Here is a tiny trained network, its code and every weight. The questions are about switching its units off for an input and a class, where a switched-off unit gives its printed mean instead of its output.

import numpy as np


def w(rows, s, z=0):
    codes = np.array(rows[::2]) - 128.0
    scale = np.full(codes.shape[1], s)
    scale[-1] = z or s
    return codes * scale


def norm(h):
    return h / np.sqrt((h * h).mean(-1, keepdims=True) + 1e-5)


def f(y):
    return np.maximum(y, 0)


def log_softmax(a):
    a = a - a.max(-1, keepdims=True)
    return a - np.log(np.exp(a).sum(-1, keepdims=True))


def net(x, mask):
    res = np.array(x, float).reshape(1, 4) / 4 @ E
    u = 0
    for l in range(3):
        y = f(norm(res) @ A[l][:, :-1].T + A[l][:, -1])
        res = res + np.where(mask[u : u + 4], y, B[l][:, -1]) @ B[l][:, :-1]
        u += 4
    return log_softmax(norm(res)[-1] @ U[:, :-1].T + U[:, -1])


A, B = {}, {}
E = w([
[137,109,136,122,17,169,146,187],'x0',
[226,144,133,121,101,180,91,48],'x1',
[129,4,94,117,157,158,144,99],'x2',
[63,155,56,110,52,164,180,87],'x3',
],0.015)
A[0] = w([
[53,89,79,101,167,124,141,70,36],'L0N0',
[79,7,86,118,100,129,146,135,89],'L0N1',
[97,134,129,161,148,108,167,168,4],'L0N2',
[161,131,142,116,149,133,101,116,51],'L0N3',
],0.013,0.0043)
B[0] = w([
[140,200,2,161,145,102,192,137,204],'L0N0',
[120,66,164,115,163,172,167,45,254],'L0N1',
[164,86,172,115,160,97,20,156,159],'L0N2',
[124,206,76,111,152,181,192,166,156],'L0N3',
],0.01,0.0091)
A[1] = w([
[147,116,132,111,26,169,120,86,192],'L1N0',
[75,91,124,124,95,109,105,171,3],'L1N1',
[128,5,99,109,127,167,152,155,124],'L1N2',
[100,90,151,134,134,89,129,198,30],'L1N3',
],0.027,0.0029)
B[1] = w([
[88,102,44,13,71,127,63,162,223],'L1N0',
[134,147,136,179,197,115,152,138,156],'L1N1',
[90,103,50,36,4,122,34,145,254],'L1N2',
[70,174,174,188,210,83,150,163,173],'L1N3',
],0.015,0.02)
A[2] = w([
[98,124,140,146,164,124,170,214,251],'L2N0',
[17,98,186,90,140,15,85,198,234],'L2N1',
[2,35,118,151,155,102,201,172,64],'L2N2',
[209,236,205,118,109,123,37,128,167],'L2N3',
],0.018,0.0031)
B[2] = w([
[97,110,205,47,110,125,101,121,171],'L2N0',
[134,154,47,115,44,133,97,189,253],'L2N1',
[181,56,225,99,146,200,202,60,178],'L2N2',
[109,3,68,116,133,189,203,38,177],'L2N3',
],0.014,0.02)
U = w([
[193,163,169,182,158,146,113,149,14],'0',
[167,120,184,209,133,134,136,108,11],'1',
[90,95,72,61,90,133,100,144,235],'2',
[171,132,185,204,132,119,121,114,1],'3',
[126,64,115,132,186,172,201,26,171],'4',
[94,156,254,131,163,105,144,194,185],'5',
[140,201,81,175,224,77,147,70,61],'6',
[172,147,199,203,138,124,101,107,26],'7',
],0.015,0.005)

Each question gives the input, the list of numbers given to net, and the class t.
The units are the neurons (one row each of A and B). Each row of codes is followed by its name. A weight is (code - 128) times the scale printed after its matrix; where a second scale follows, it is the last column's (A, B and U).
mask holds one flag per neuron, layer by layer. A switched-off neuron (its flag False) gives its mean, the last column of its row in B, instead of its output. The means were averaged over made-up inputs and are rounded, as every weight is.
A unit's drop is (log p(t) with every unit on - log p(t) with that unit switched off) / (log p(t) with every unit on - log p(t) with every unit switched off).
The circuit of an input: a set's keep is (log p(t) with only the set's units on - log p(t) with every unit switched off) / (log p(t) with every unit on - log p(t) with every unit switched off). Starting from all 12 units, units are removed one at a time, each time the one whose removal leaves the highest keep (on an exact tie, the one counted first), for as long as the keep stays at least 0.8.
circuit, biggest first: the units of the circuit, biggest drop first
unit that matters most: the unit with the biggest drop
top k neurons: the k neurons with the biggest drops, biggest first
top k neurons in layer l: the k neurons of layer l with the biggest drops, biggest first
drop of u: that unit's drop, to one decimal
input [-3,-1,-1,5], class 6: circuit, biggest first => [L0N0, L1N2, L1N0]
input [-5,-1,1,2], class 4: circuit, biggest first => [L1N2, L1N0]
input [-8,2,-4,5], class 6: circuit, biggest first => [L1N2, L1N0]
input [-2,-1,-8,1], class 4: circuit, biggest first => [L2N3, L1N2, L1N0]
input [7,-8,-2,-2], class 5: unit that matters most => L1N3
input [3,1,-5,-6], class 4: circuit, biggest first => [L2N3, L1N2]
input [-8,4,2,7], class 6: top 2 neurons in layer 0 => [L0N0, L0N1]
input [-6,-8,-8,2], class 5: circuit, biggest first => [L1N2, L1N0]
input [-8,-2,8,2], class 4: circuit, biggest first => [L1N0, L2N2]
input [-8,7,8,0], class 4: top 4 neurons => [L2N1, L1N0, L1N2, L0N0]
input [-6,-5,7,8], class 4: circuit, biggest first => [L1N0, L2N2]
input [-2,-4,2,7], class 4: top 2 neurons => [L0N0, L1N0]
input [0,-6,-8,-3], class 5: top 2 neurons => [L1N3, L1N2]
input [-2,-8,-7,7], class 5: top 2 neurons => [L1N2, L1N0]
input [-3,3,-5,1], class 4: top neuron => [L1N2]
input [-6,2,-2,5], class 6: circuit, biggest first => [L1N2, L1N0, L2N3]
input [-8,-3,-2,8], class 6: top 2 neurons => [L0N0, L1N2]
input [-7,-1,-2,7], class 6: top 2 neurons => [L1N2, L1N0]
input [4,-2,-2,-8], class 5: top 2 neurons in layer 1 => [L1N3, L1N2]
input [-7,0,5,8], class 4: unit that matters most => L0N0
input [-2,-7,-8,6], class 5: top 2 neurons => [L1N2, L1N0]
input [5,-4,-3,2], class 5: top 2 neurons in layer 0 => [L0N1, L0N2]
input [-5,-1,2,6], class 4: drop of L1N2 => 0.4
